Below are the code and all the weights of a small trained network. Each question names an input and a target symbol and asks about switching units off, where a switched-off unit gives its printed mean instead of its output.

import numpy as np


def w(rows, s, z=0):
    codes = np.array(rows[::2]) - 128.0
    scale = np.full(codes.shape[1], s)
    scale[-1] = z or s
    return codes * scale


def f(y):
    return y / 2 * (1 + np.tanh(0.7978845608 * (y + 0.044715 * y**3)))


def softmax(a):
    e = np.exp(a - a.max(-1, keepdims=True))
    return e / e.sum(-1, keepdims=True)


def log_softmax(a):
    a = a - a.max(-1, keepdims=True)
    return a - np.log(np.exp(a).sum(-1, keepdims=True))


def net(x, mask):
    ids = ['δζθστω'.index(c) for c in x.split()]
    T = len(ids)
    res = E[ids] + P[:T]
    u = 0
    for l in range(2):
        q, k, v = (res @ M[l].T for M in (Q, K, V))
        z = softmax(np.where(np.tri(T) > 0, q @ k.T / 2**0.5, -1e9)) @ v
        res = res + np.where(mask[u], z, O[l][:, -1]) @ O[l][:, :-1]
        u += 1
        y = f(res @ A[l][:, :-1].T + A[l][:, -1])
        res = res + np.where(mask[u : u + 8], y, B[l][:, -1]) @ B[l][:, :-1]
        u += 8
    return log_softmax(res[-1] @ U[:, :-1].T + U[:, -1])


Q, K, V, O, A, B = {}, {}, {}, {}, {}, {}
E = w([
[114,69,103,160,124,115,146],'δ',
[108,87,76,135,103,54,106],'ζ',
[150,98,209,63,148,133,135],'θ',
[185,4,225,87,74,145,138],'σ',
[140,143,149,136,189,99,130],'τ',
[194,105,121,162,169,113,142],'ω',
],0.019)
P = w([
[254,105,155,150,199,26,159],'0',
[68,63,80,131,82,221,118],'1',
[146,41,86,147,108,141,152],'2',
[93,25,38,134,70,67,162],'3',
[66,143,79,61,141,164,108],'4',
[157,154,130,155,139,194,163],'5',
[114,80,116,92,92,134,155],'6',
[61,149,70,110,114,144,121],'7',
[48,113,91,100,49,208,113],'8',
[135,149,55,137,171,146,192],'9',
[145,74,139,46,120,153,172],'10',
[94,102,119,57,111,112,126],'11',
],0.009)
Q[0] = w([
[233,82,182,54,68,200,161],'0.h0',
[165,36,125,253,128,85,216],'0.h0',
],0.0053)
K[0] = w([
[145,112,85,149,127,114,159],'0.h0',
[157,83,156,167,103,1,175],'0.h0',
],0.0099)
V[0] = w([
[139,255,194,86,114,134,173],'0.h0',
[163,93,155,99,143,60,93],'0.h0',
],0.0075)
O[0] = w([
[149,156,246,197,131,177,118,1],'0.h0',
[201,121,132,70,116,167,95,181],'0.h0',
],0.011)
A[0] = w([
[207,175,209,125,110,102,115,97],'0.n0',
[202,69,73,4,68,232,219,195],'0.n1',
[131,140,210,124,222,228,99,254],'0.n2',
[184,117,146,248,218,111,101,210],'0.n3',
[121,143,209,118,197,92,66,173],'0.n4',
[193,206,254,158,50,137,107,139],'0.n5',
[65,145,123,36,135,63,110,131],'0.n6',
[171,174,13,141,86,117,126,219],'0.n7',
],0.0074,0.0015)
B[0] = w([
[240,155,77,172,154,196,60,127],'0.n0',
[98,149,83,192,126,85,115,250],'0.n1',
[153,11,138,254,133,65,14,128],'0.n2',
[112,93,47,127,197,136,248,126],'0.n3',
[205,205,143,211,187,215,85,126],'0.n4',
[236,125,143,146,83,95,76,129],'0.n5',
[194,202,220,183,125,241,72,176],'0.n6',
[73,71,171,87,19,158,61,191],'0.n7',
],0.0066,0.022)
Q[1] = w([
[148,135,146,156,134,149,115],'1.h0',
[100,3,41,216,43,26,161],'1.h0',
],0.011)
K[1] = w([
[172,111,147,191,142,208,180],'1.h0',
[209,104,113,101,168,2,110],'1.h0',
],0.013)
V[1] = w([
[95,69,20,77,202,158,255],'1.h0',
[65,64,158,127,57,59,96],'1.h0',
],0.0077)
O[1] = w([
[20,75,85,91,74,174,136,124],'1.h0',
[107,175,105,20,6,37,114,254],'1.h0',
],0.013,0.008)
A[1] = w([
[178,39,119,136,255,120,126,90],'1.n0',
[58,64,86,139,73,140,161,253],'1.n1',
[181,90,110,129,171,149,146,137],'1.n2',
[152,128,189,233,105,156,150,33],'1.n3',
[146,33,138,59,124,159,126,150],'1.n4',
[86,135,121,79,133,137,156,98],'1.n5',
[85,110,167,66,110,144,168,144],'1.n6',
[85,104,95,210,106,201,154,106],'1.n7',
],0.0096,0.0043)
B[1] = w([
[112,99,153,89,76,144,132,183],'1.n0',
[163,173,84,80,189,103,187,252],'1.n1',
[110,112,151,187,125,59,155,157],'1.n2',
[39,117,209,43,106,93,187,160],'1.n3',
[119,161,149,124,201,116,147,172],'1.n4',
[105,18,35,170,164,142,87,170],'1.n5',
[61,89,68,173,193,94,100,178],'1.n6',
[208,156,249,241,151,197,254,139],'1.n7',
],0.007,0.036)
U = w([
[119,85,133,90,184,110,102,86],'δ',
[166,222,146,95,81,120,181,109],'ζ',
[107,204,158,186,204,39,101,54],'θ',
[171,106,100,253,175,60,52,251],'σ',
[116,105,141,162,117,118,114,81],'τ',
[193,172,142,78,194,149,132,184],'ω',
],0.0063,0.0024)

Each question gives the input, a string of symbols that net reads in full, and the target symbol t.
The units are the heads (2 rows each of Q, K, V and O) and the neurons (one row each of A and B). Each row of codes is followed by its name. A weight is (code - 128) times the scale printed after its matrix; where a second scale follows, it is the last column's (O, A, B and U).
mask holds one flag per unit, layer by layer, with each layer's heads first. A switched-off unit (its flag False) gives its mean, the last column of its rows in O or B, instead of its output. The means were averaged over made-up inputs and are rounded, as every weight is.
A unit's drop is (log p(t) with every unit on - log p(t) with that unit switched off) / (log p(t) with every unit on - log p(t) with every unit switched off).
The circuit of an input: a set's keep is (log p(t) with only the set's units on - log p(t) with every unit switched off) / (log p(t) with every unit on - log p(t) with every unit switched off). Starting from the 12 units with the biggest drops (on a tie, the unit counted first), units are removed one at a time, each time the one whose removal leaves the highest keep (on an exact tie, the one counted first), for as long as the keep stays at least 0.8.
units of the circuit, in order: the units of the circuit, biggest drop first
unit that matters most: the unit with the biggest drop
top k neurons: the k neurons with the biggest drops, biggest first
top k neurons in layer l: the k neurons of layer l with the biggest drops, biggest first
drop of u: that unit's drop, to one decimal
input σ δ δ δ δ ζ ω, target σ: units of the circuit, in order -> (0.h0, 1.h0, 1.n1)
input ω σ δ ζ τ ζ ζ σ ω δ, target ω: top 2 neurons in layer 0 -> (0.n3, 0.n6)
input δ δ ω δ δ δ ω σ ζ δ δ θ, target ζ: unit that matters most -> 0.n6
input θ ζ δ τ τ θ ζ ω δ ζ, target θ: top 2 neurons in layer 0 -> (0.n2, 0.n5)
input ζ ζ σ θ, target ζ: units of the circuit, in order -> (1.h0, 0.n7)
input τ δ ω τ τ ζ ω σ, target τ: top 2 neurons in layer 0 -> (0.n3, 0.n4)
input σ ζ ζ σ δ, target σ: top 3 neurons in layer 0 -> (0.n0, 0.n7, 0.n5)
input τ ζ σ δ δ ζ ζ, target τ: top 3 neurons in layer 0 -> (0.n3, 0.n4, 0.n0)
input τ δ θ θ θ δ δ ω, target τ: top 3 neurons in layer 1 -> (1.n0, 1.n1, 1.n3)
input θ δ σ δ δ ω θ ω ω, target θ: units of the circuit, in order -> (1.n3, 0.h0, 1.h0, 0.n5)
input ζ δ ζ δ θ ζ, target ζ: units of the circuit, in order -> (1.h0, 1.n6)
input τ θ ζ τ, target τ: top 2 neurons in layer 0 -> (0.n3, 0.n7)
input θ ζ τ, target θ: top 4 neurons -> (1.n2, 1.n3, 0.n6, 0.n2)
input δ σ θ δ θ, target σ: top neuron -> (1.n1)
input θ θ τ ω ζ, target θ: top 4 neurons -> (1.n3, 1.n2, 0.n5, 0.n2)
input θ ζ σ θ, target θ: top 2 neurons -> (1.n3, 1.n2)
input ζ ζ θ θ ζ ζ δ, target ζ: top 3 neurons -> (1.n6, 1.n5, 0.n7)
input θ δ θ, target θ: top 4 neurons -> (1.n2, 1.n3, 0.n2, 0.n5)
input σ ζ δ, target σ: top 2 neurons in layer 0 -> (0.n0, 0.n6)
input τ δ ζ θ δ δ ω τ ζ, target τ: unit that matters most -> 0.h0
input σ δ δ σ ζ θ δ ζ, target σ: top 3 neurons in layer 0 -> (0.n0, 0.n7, 0.n5)
input τ δ τ δ δ δ, target τ: top 2 neurons -> (1.n0, 0.n3)
input θ ω ζ δ δ ζ δ δ, target θ: top 3 neurons in layer 1 -> (1.n3, 1.n2, 1.n5)
input ζ θ τ, target ζ: drop of 1.n6 -> 0.3
input θ δ θ θ θ δ ω, target θ: drop of 1.n2 -> 1.2
input ω θ ω ω σ τ δ θ δ δ δ σ, target ω: drop of 1.n1 -> 0.4
